Below is a small trained network, with its code and all its weights. Each question gives an input and a target symbol and asks what happens when units are switched off, that is, made to give their printed mean instead of their output.

import numpy as np


def w(rows, s, z=0):
    codes = np.array(rows[::2]) - 128.0
    scale = np.full(codes.shape[1], s)
    scale[-1] = z or s
    return codes * scale


def f(y):
    return np.maximum(y, 0)


def softmax(a):
    e = np.exp(a - a.max(-1, keepdims=True))
    return e / e.sum(-1, keepdims=True)


def log_softmax(a):
    a = a - a.max(-1, keepdims=True)
    return a - np.log(np.exp(a).sum(-1, keepdims=True))


def net(x, mask):
    ids = ['ΘΛΠαβζηξσφ'.index(c) for c in x.split()]
    T = len(ids)
    res = E[ids] + P[:T]
    r = res
    for j in range(3):
        rows = slice(2 * j, 2 * j + 2)
        q, k, v = (r @ M[0][rows].T for M in (Q, K, V))
        z = softmax(np.where(np.tri(T) > 0, q @ k.T / 2**0.5, -1e9)) @ v
        o = O[0][rows]
        res = res + np.where(mask[j], z, o[:, -1]) @ o[:, :-1]
    y = f(res @ A[0][:, :-1].T + A[0][:, -1])
    res = res + np.where(mask[3:11], y, B[0][:, -1]) @ B[0][:, :-1]
    return log_softmax(res[-1] @ U[:, :-1].T + U[:, -1])


Q, K, V, O, A, B = {}, {}, {}, {}, {}, {}
E = w([
[162,144,81,69,122],'Θ',
[181,136,75,97,153],'Λ',
[186,154,109,70,87],'Π',
[248,38,194,80,192],'α',
[145,136,108,132,206],'β',
[100,127,119,93,210],'ζ',
[192,150,106,73,128],'η',
[111,125,112,89,209],'ξ',
[158,159,134,107,196],'σ',
[142,186,149,158,179],'φ',
],0.015)
P = w([
[85,37,17,96,219],'0',
[75,90,46,188,221],'1',
[196,139,147,10,199],'2',
[130,141,180,48,170],'3',
[139,150,148,141,166],'4',
[138,151,177,117,139],'5',
[153,169,173,153,155],'6',
[123,154,255,59,119],'7',
[158,178,170,173,140],'8',
[145,184,188,166,143],'9',
],0.0069)
Q[0] = w([
[52,67,38,196,23],'head 0',
[89,12,139,107,74],'head 0',
[61,35,145,104,51],'head 1',
[254,172,113,196,188],'head 1',
[102,109,85,92,92],'head 2',
[206,156,114,112,134],'head 2',
],0.0082)
K[0] = w([
[2,221,87,114,183],'head 0',
[155,204,69,146,90],'head 0',
[116,220,96,171,86],'head 1',
[222,43,242,88,135],'head 1',
[106,119,141,112,221],'head 2',
[55,174,114,106,172],'head 2',
],0.0075)
V[0] = w([
[169,2,102,84,150],'head 0',
[137,20,191,201,141],'head 0',
[61,221,124,160,54],'head 1',
[215,85,215,59,103],'head 1',
[194,59,141,48,218],'head 2',
[112,43,65,146,73],'head 2',
],0.0082)
O[0] = w([
[80,38,150,91,118,198],'head 0',
[2,188,151,61,25,127],'head 0',
[136,140,72,205,135,4],'head 1',
[78,82,186,131,103,187],'head 1',
[196,93,140,105,120,220],'head 2',
[78,107,64,115,123,60],'head 2',
],0.008,0.011)
A[0] = w([
[130,204,27,222,104,87],'neuron 0',
[71,215,40,218,141,77],'neuron 1',
[185,170,203,110,109,90],'neuron 2',
[148,99,83,111,215,205],'neuron 3',
[234,156,191,126,254,254],'neuron 4',
[191,74,149,72,100,146],'neuron 5',
[59,96,141,149,212,181],'neuron 6',
[180,167,91,114,30,248],'neuron 7',
],0.0077,0.0031)
B[0] = w([
[11,83,100,179,187,129],'neuron 0',
[53,85,58,141,175,129],'neuron 1',
[73,123,116,174,142,184],'neuron 2',
[164,98,112,101,85,170],'neuron 3',
[91,87,103,147,48,254],'neuron 4',
[100,109,130,135,185,194],'neuron 5',
[156,178,94,71,95,151],'neuron 6',
[114,124,85,68,66,132],'neuron 7',
],0.011,0.02)
U = w([
[173,123,75,58,41,247],'Θ',
[73,79,89,187,141,171],'Λ',
[112,144,189,254,88,225],'Π',
[136,139,122,139,171,36],'α',
[123,138,105,155,188,44],'β',
[140,146,149,112,154,54],'ζ',
[115,170,182,111,133,160],'η',
[131,147,113,124,170,61],'ξ',
[157,142,137,144,155,19],'σ',
[162,119,133,134,190,3],'φ',
],0.0075,0.002)

Each question gives the input, a string of symbols that net reads in full, and the target symbol t.
The units are the heads (2 rows each of Q, K, V and O) and the neurons (one row each of A and B). Each row of codes is followed by its name. A weight is (code - 128) times the scale printed after its matrix; where a second scale follows, it is the last column's (O, A, B and U).
mask holds one flag per unit, heads first, then neurons. A switched-off unit (its flag False) gives its mean, the last column of its rows in O or B, instead of its output. The means were averaged over made-up inputs and are rounded, as every weight is.
A unit's drop is (log p(t) with every unit on - log p(t) with that unit switched off) / (log p(t) with every unit on - log p(t) with every unit switched off).
The circuit of an input: a set's keep is (log p(t) with only the set's units on - log p(t) with every unit switched off) / (log p(t) with every unit on - log p(t) with every unit switched off). Starting from all 11 units, units are removed one at a time, each time the one whose removal leaves the highest keep (on an exact tie, the one counted first), for as long as the keep stays at least 0.8.
circuit, biggest first: the units of the circuit, biggest drop first
k most important neurons: the k neurons with the biggest drops, biggest first
which heads matter: for each layer, one digit per head in row order, 1 if its drop is at least 0.15 and else 0, layers parted by /
drop of u: that unit's drop, to one decimal
input φ β α, target η: circuit, biggest first -> (head 0; head 1; neuron 4)
input φ φ φ, target Π: circuit, biggest first -> (head 0; neuron 4; neuron 6; neuron 2)
input Λ φ φ σ α φ η φ ξ ξ, target η: circuit, biggest first -> (head 0; neuron 4; head 1)
input ζ α φ φ σ φ Λ, target η: which heads matter -> 110
input φ φ β φ ξ, target Θ: which heads matter -> 010
input φ α Λ Λ φ Λ η, target η: 2 most important neurons -> (neuron 4; neuron 3)
input β Λ η α φ σ Π, target η: circuit, biggest first -> (neuron 4; head 1; head 0)
input φ ζ α φ φ φ ζ, target η: circuit, biggest first -> (head 0; neuron 4; head 1)
input η φ φ σ φ Λ ζ, target Θ: which heads matter -> 110
input Λ ζ α η Θ φ ζ φ, target η: circuit, biggest first -> (head 0; neuron 4; head 1)
input σ β β Λ ξ, target Θ: 2 most important neurons -> (neuron 3; neuron 2)
input ξ σ φ η α Λ φ ξ ξ, target η: drop of neuron 3 -> 0.1
input Π β β β σ φ σ φ φ α, target η: drop of head 1 -> 0.4
input Λ α φ σ φ, target η: drop of head 0 -> 0.6
